Here is a tiny trained network, its code and every weight. The questions are about switching its units off for an input and a target symbol, where a switched-off unit gives its printed mean instead of its output.

import numpy as np


def w(rows, s, z=0):
    codes = np.array(rows[::2]) - 128.0
    scale = np.full(codes.shape[1], s)
    scale[-1] = z or s
    return codes * scale


def f(y):
    return y / 2 * (1 + np.tanh(0.7978845608 * (y + 0.044715 * y**3)))


def softmax(a):
    e = np.exp(a - a.max(-1, keepdims=True))
    return e / e.sum(-1, keepdims=True)


def log_softmax(a):
    a = a - a.max(-1, keepdims=True)
    return a - np.log(np.exp(a).sum(-1, keepdims=True))


def net(x, mask):
    ids = ['αγδθμψω'.index(c) for c in x.split()]
    T = len(ids)
    res = E[ids] + P[:T]
    u = 0
    for l in range(2):
        q, k, v = (res @ M[l].T for M in (Q, K, V))
        z = softmax(np.where(np.tri(T) > 0, q @ k.T / 2**0.5, -1e9)) @ v
        res = res + np.where(mask[u], z, O[l][:, -1]) @ O[l][:, :-1]
        u += 1
        y = f(res @ A[l][:, :-1].T + A[l][:, -1])
        res = res + np.where(mask[u : u + 4], y, B[l][:, -1]) @ B[l][:, :-1]
        u += 4
    return log_softmax(res[-1] @ U[:, :-1].T + U[:, -1])


Q, K, V, O, A, B = {}, {}, {}, {}, {}, {}
E = w([
[90,196,126,48,147,51],'α',
[80,165,153,58,11,213],'γ',
[175,210,138,171,92,76],'δ',
[73,86,21,121,127,150],'θ',
[44,131,62,54,157,103],'μ',
[172,136,78,76,104,90],'ψ',
[132,131,67,188,90,143],'ω',
],0.013)
P = w([
[108,123,122,144,82,85],'0',
[183,181,114,120,108,199],'1',
[197,186,89,123,175,194],'2',
[170,176,106,121,139,181],'3',
[66,153,132,120,66,116],'4',
[44,3,145,132,64,5],'5',
[150,72,143,138,118,146],'6',
[86,174,69,117,123,106],'7',
[189,154,65,127,153,124],'8',
],0.011)
Q[0] = w([
[81,1,250,134,43,107],'L0H1',
[93,183,58,102,18,65],'L0H1',
],0.0092)
K[0] = w([
[174,158,94,153,248,143],'L0H1',
[147,153,137,77,94,198],'L0H1',
],0.015)
V[0] = w([
[174,169,154,57,122,216],'L0H1',
[2,149,167,221,144,218],'L0H1',
],0.0061)
O[0] = w([
[89,123,148,139,55,102,191],'L0H1',
[157,30,254,137,169,161,1],'L0H1',
],0.0087,0.0039)
A[0] = w([
[161,215,126,98,216,128,119],'L0N1',
[107,121,204,253,129,181,112],'L0N2',
[166,156,70,62,52,197,255],'L0N3',
[137,128,93,115,132,187,107],'L0N4',
],0.0066,0.0033)
B[0] = w([
[234,162,105,60,150,220,160],'L0N1',
[42,233,2,236,156,155,121],'L0N2',
[70,158,133,144,126,209,254],'L0N3',
[166,55,189,129,138,210,134],'L0N4',
],0.0055,0.0096)
Q[1] = w([
[71,56,147,135,25,4],'L1H1',
[254,8,179,149,210,153],'L1H1',
],0.0084)
K[1] = w([
[187,149,141,102,186,246],'L1H1',
[181,91,64,139,194,63],'L1H1',
],0.011)
V[1] = w([
[57,123,122,2,198,102],'L1H1',
[160,205,199,120,106,74],'L1H1',
],0.0097)
O[1] = w([
[34,192,203,123,71,189,2],'L1H1',
[194,20,114,32,7,104,204],'L1H1',
],0.011,0.00061)
A[1] = w([
[81,124,155,74,83,164,251],'L1N1',
[117,160,82,165,254,103,2],'L1N2',
[123,197,78,88,131,116,125],'L1N3',
[57,194,179,196,185,164,37],'L1N4',
],0.0089,0.00032)
B[1] = w([
[172,87,198,182,62,78,188],'L1N1',
[177,6,184,185,165,197,183],'L1N2',
[84,97,97,225,114,113,254],'L1N3',
[131,129,121,2,160,149,192],'L1N4',
],0.0089,0.009)
U = w([
[108,201,149,6,146,97,143],'α',
[147,79,212,160,43,162,119],'γ',
[199,88,162,243,191,73,188],'δ',
[94,95,126,95,202,152,186],'θ',
[137,92,142,118,141,115,4],'μ',
[221,89,71,34,109,89,155],'ψ',
[66,198,3,221,124,150,77],'ω',
],0.0049,0.0025)

Each question gives the input, a string of symbols that net reads in full, and the target symbol t.
The units are the heads (2 rows each of Q, K, V and O) and the neurons (one row each of A and B). Each row of codes is followed by its name. A weight is (code - 128) times the scale printed after its matrix; where a second scale follows, it is the last column's (O, A, B and U).
mask holds one flag per unit, layer by layer, with each layer's heads first. A switched-off unit (its flag False) gives its mean, the last column of its rows in O or B, instead of its output. The means were averaged over made-up inputs and are rounded, as every weight is.
A unit's drop is (log p(t) with every unit on - log p(t) with that unit switched off) / (log p(t) with every unit on - log p(t) with every unit switched off).
The circuit of an input: a set's keep is (log p(t) with only the set's units on - log p(t) with every unit switched off) / (log p(t) with every unit on - log p(t) with every unit switched off). Starting from all 10 units, units are removed one at a time, each time the one whose removal leaves the highest keep (on an exact tie, the one counted first), for as long as the keep stays at least 0.8.
circuit, biggest first: the units of the circuit, biggest drop first
most important unit: the unit with the biggest drop
top k neurons: the k neurons with the biggest drops, biggest first
top k neurons in layer l: the k neurons of layer l with the biggest drops, biggest first
input ψ ψ ω ψ μ δ ψ ω μ, target ψ: top 3 neurons => L0N1; L0N3; L0N4
input α ψ ψ ψ δ μ ψ δ δ, target α: circuit, biggest first => L1H1; L1N4; L0H1
input ψ ω ψ ω θ, target δ: top 2 neurons => L1N2; L0N3
input ω ψ ψ ψ, target δ: circuit, biggest first => L1H1; L1N2
input μ ψ δ, target α: circuit, biggest first => L1H1; L1N4
input ψ α δ ψ δ, target γ: top 2 neurons => L1N1; L0N1
input δ ψ ψ α, target ψ: top neuron => L0N1
input ω α δ, target δ: circuit, biggest first => L1H1; L1N2
input ψ ψ α ω α α, target γ: circuit, biggest first => L0N1; L1H1; L1N1
input α α μ δ α μ ψ θ, target γ: circuit, biggest first => L1H1; L1N1
input ψ ψ ψ δ ψ δ, target ω: circuit, biggest first => L0H1; L1N2; L1N4
input ψ ψ ω ψ ψ α, target δ: circuit, biggest first => L1H1; L1N2; L0N4
input ψ ψ θ α θ δ, target θ: top 4 neurons => L1N4; L0N4; L1N2; L0N3
input ψ ω δ ψ δ ω, target ψ: top 2 neurons => L0N1; L1N3
input ψ δ ψ ω α α α θ μ, target γ: circuit, biggest first => L1H1; L1N1
input δ ψ ψ δ, target ψ: most important unit => L1H1
input ω ω ω, target δ: circuit, biggest first => L1H1; L1N2
input θ ψ ψ, target θ: circuit, biggest first => L1H1; L1N4; L1N2
input ψ α ψ ψ ω, target γ: circuit, biggest first => L0N1; L1H1; L1N1
input ψ ψ ψ, target ω: top neuron in layer 1 => L1N3
input ψ μ α ψ ψ θ, target γ: top 2 neurons => L0N1; L1N1
input α δ ω, target γ: circuit, biggest first => L1H1; L1N1
input μ ψ ψ ω, target α: circuit, biggest first => L1N4; L1H1
input ψ μ ψ ψ δ μ, target ω: top 2 neurons => L0N3; L0N1
input δ ψ δ μ, target ψ: top 2 neurons => L0N1; L0N4
input ω ψ θ, target δ: top 2 neurons in layer 1 => L1N2; L1N4
input μ μ ψ, target α: top 2 neurons => L1N4; L1N2
